After every row comes one of two labels: whether the row has a hidden trait. Each part has its own trait and labels.
[ 53 -19  42  15 -61 -65 -31   5  -1 -19 -23   4   3  19 -21   9  25  -3
  14  13  -3 -55   4  -6  -4 -12   8  23   6  27  61  -5] : U
[  5  -5  15  -7  18  22   0   6  -2   0  23   3   5  12   7  -2  23   4
   3  16 -10   0   4 -50  -3  -2  -2   6  -4 -50 -21   5] : K
[ 24 -11  -6  -5 -28  34  18  10  -8 -42   5   5  -5 -35  -2  -2  17  -3
 -13  33  14  29  -7  13  -8  -4   8  16  59   5  29 -17] : K
[-23   1  18  -9   5  25 -21   3   2 -32  -9   0 -11  -5   2   1  17   0
 -13 -21  -4   0  -3  65  -7  -7   0   7  31 -40 -22  -3] : K
[-31  -6 -15  -7  -7  86   6   3  14  85  14   4  16 -11  -1  -2  12   1
  11   3   3 -16  -7 -15   8  -3   7   7  -6   3  -8   9] : K
[ 32  -8   7   5 -21 -28 -34  -9  -4  -9   7   1   1  11 -18   9 -14  -2
  10 -45   0  -6   1 -26   6 -11   4   4  32  17   0  13] : U
[-12 -13 -12   5   6  46  15  12  -5  26   1   1  15  14  16   2  22   2
   9  -5  -4  -4  -7 -60   7  -2  15  17 -15 -80 -27  15] : K
[-12  22  -1  14 -11 -23  29  -8  -7   0  39  -6   1  29   1 -12  -5   1
  -8  43  12  -9   7 -37   8   1 -11 -43  47  33 -27 -20] : K
[-21  -3 -11  -5 -26  84   2   0  15  67 -20   5  11 -10  -3  -2  19   0
  10  -9   8 -24  -8  -1   6  -6   7   4  17   9  -3   8] : K
[ 18 -12  -4  -6 -25  37  11  11  -6 -48  -5   5  -6 -35   0  -2  17  -3
 -18  21  13  30  -8  33 -10  -6   7  15  59  -6  23 -18] : K
[  9  -2   8   9 -41  11  -8  -5  20 -55   0   6 -20 -11  28  -3   5  -4
   3 -44  12   4  -6   7 -12   9  -7 -16 -23 -46  35  -5] : K
[  7  -4  12   9 -53  31 -13  -3  17 -73  -6   7 -25 -14  30  -2  21  -5
   1 -62  16  -1 -11  34 -15   5  -2 -13  -6 -71  33  -2] : K

[-26  15   9  16   1  28  -3   2  -2   1 -59  16 -27   7   7   2   8  -8
  -7  -9   1  15   2] : Lm
[  6  10  -1   0 -30   8   8  -4   0   8  24 -11  10 -40  -8  -2  13  -1
  -1  -3   5 -18  10] : CN
[-13  -1  -5  -5   1  18   0   1  -1  -1 -20   9 -11 -49   3  10   6 -20
  -7   5  -1   9  -1] : CN
[-12  15   6 -16  -6  10   1  -7  -1   1 -63   8 -20  11  -2   5   6  12
  -3 -19   9  22  11] : CN
[-17  13   5  -7 -13  23  -8   1  -2  -3 -50  22 -21 -58   4  28  11 -33
  -5  10   0  -5  14] : CN
[ -8  13   0 -14 -24  14 -10   0   0  -1   4  17  -2  12   0  16  13 -16
  -3 -10  11  18  18] : CN
[ 17   5  11  -1   8  -4  11 -25   3  12  15 -17   2  56 -11  15 -10  43
  -5 -55  -3 -10 -11] : CN
[-11   1   9 -10  -2   8   2  -3   0   2 -15   5   1   3   5  16   2  15
  -1 -65   2  23   6] : CN
[  0   1 -13 -18  -7   7  -4   2  -3  -4   2   3   0 -34  -5   9  12 -16
  -2  -6   1 -15  10] : Lm
[-15  -2  11 -18   6   4   1  -2  -1  -3 -17   7   8 -10   1 -29   0  -7
   4  51  -7   4  -5] : CN
[-17  13   5   1   4  15  -5   1  -1  -1  -9  17  10  10   4   0   0  -7
  -4 -13   2  15  12] : CN
[ -3  14   2 -15 -27  15   6  -5  -2   7 -24   7   4 -33  -4  28  12  -6
  -8 -60   4  -3  19] : CN
[ 21  21  -3   7 -32   2   5  16  -3  -7 -29   4 -30 -13  -5  -1  16  -7
  -1  10  -4 -23  12] : CN
[ -20   11    5   22   -7    7    0   -4   -1    9  -20    7  -30   19
    6   40    1   28   -8 -100    3   36   10] : Lm
[ -7   0 -23 -41 -33   1   0  12  -5  -1  14   4   2 -45  -1  -5  17 -43
  -2  55   0  -7  17] : CN
[ 30  -5 -11  -2 -28  -2  16 -35   0  19   9 -39   0  35 -14  13  -7  31
  -4 -75   8   2 -13] : Lm
[ -2  -5   7  -3   8  -5  10 -17  -1  13  11 -11  12  -8  -3  -2  -9  23
   1 -22   3  -7  -6] : CN
[-25   0 -17 -75   5  -5 -22   6  -6 -25  39  41  10   8   7 -33  11 -48
   5 100   1 -20   6] : CN
[-10   1   4 -24  -5  -1   2  -7  -2   5  -6   1  16  11  -1 -10  -3   2
  -1   3   1   0   6] : CN
[-20   2 -19 -43  -6   9 -17  -7  -6   2 -23  32   1 -52  -2  21  25   4
  -7 -33  19  -3  33] : Lm
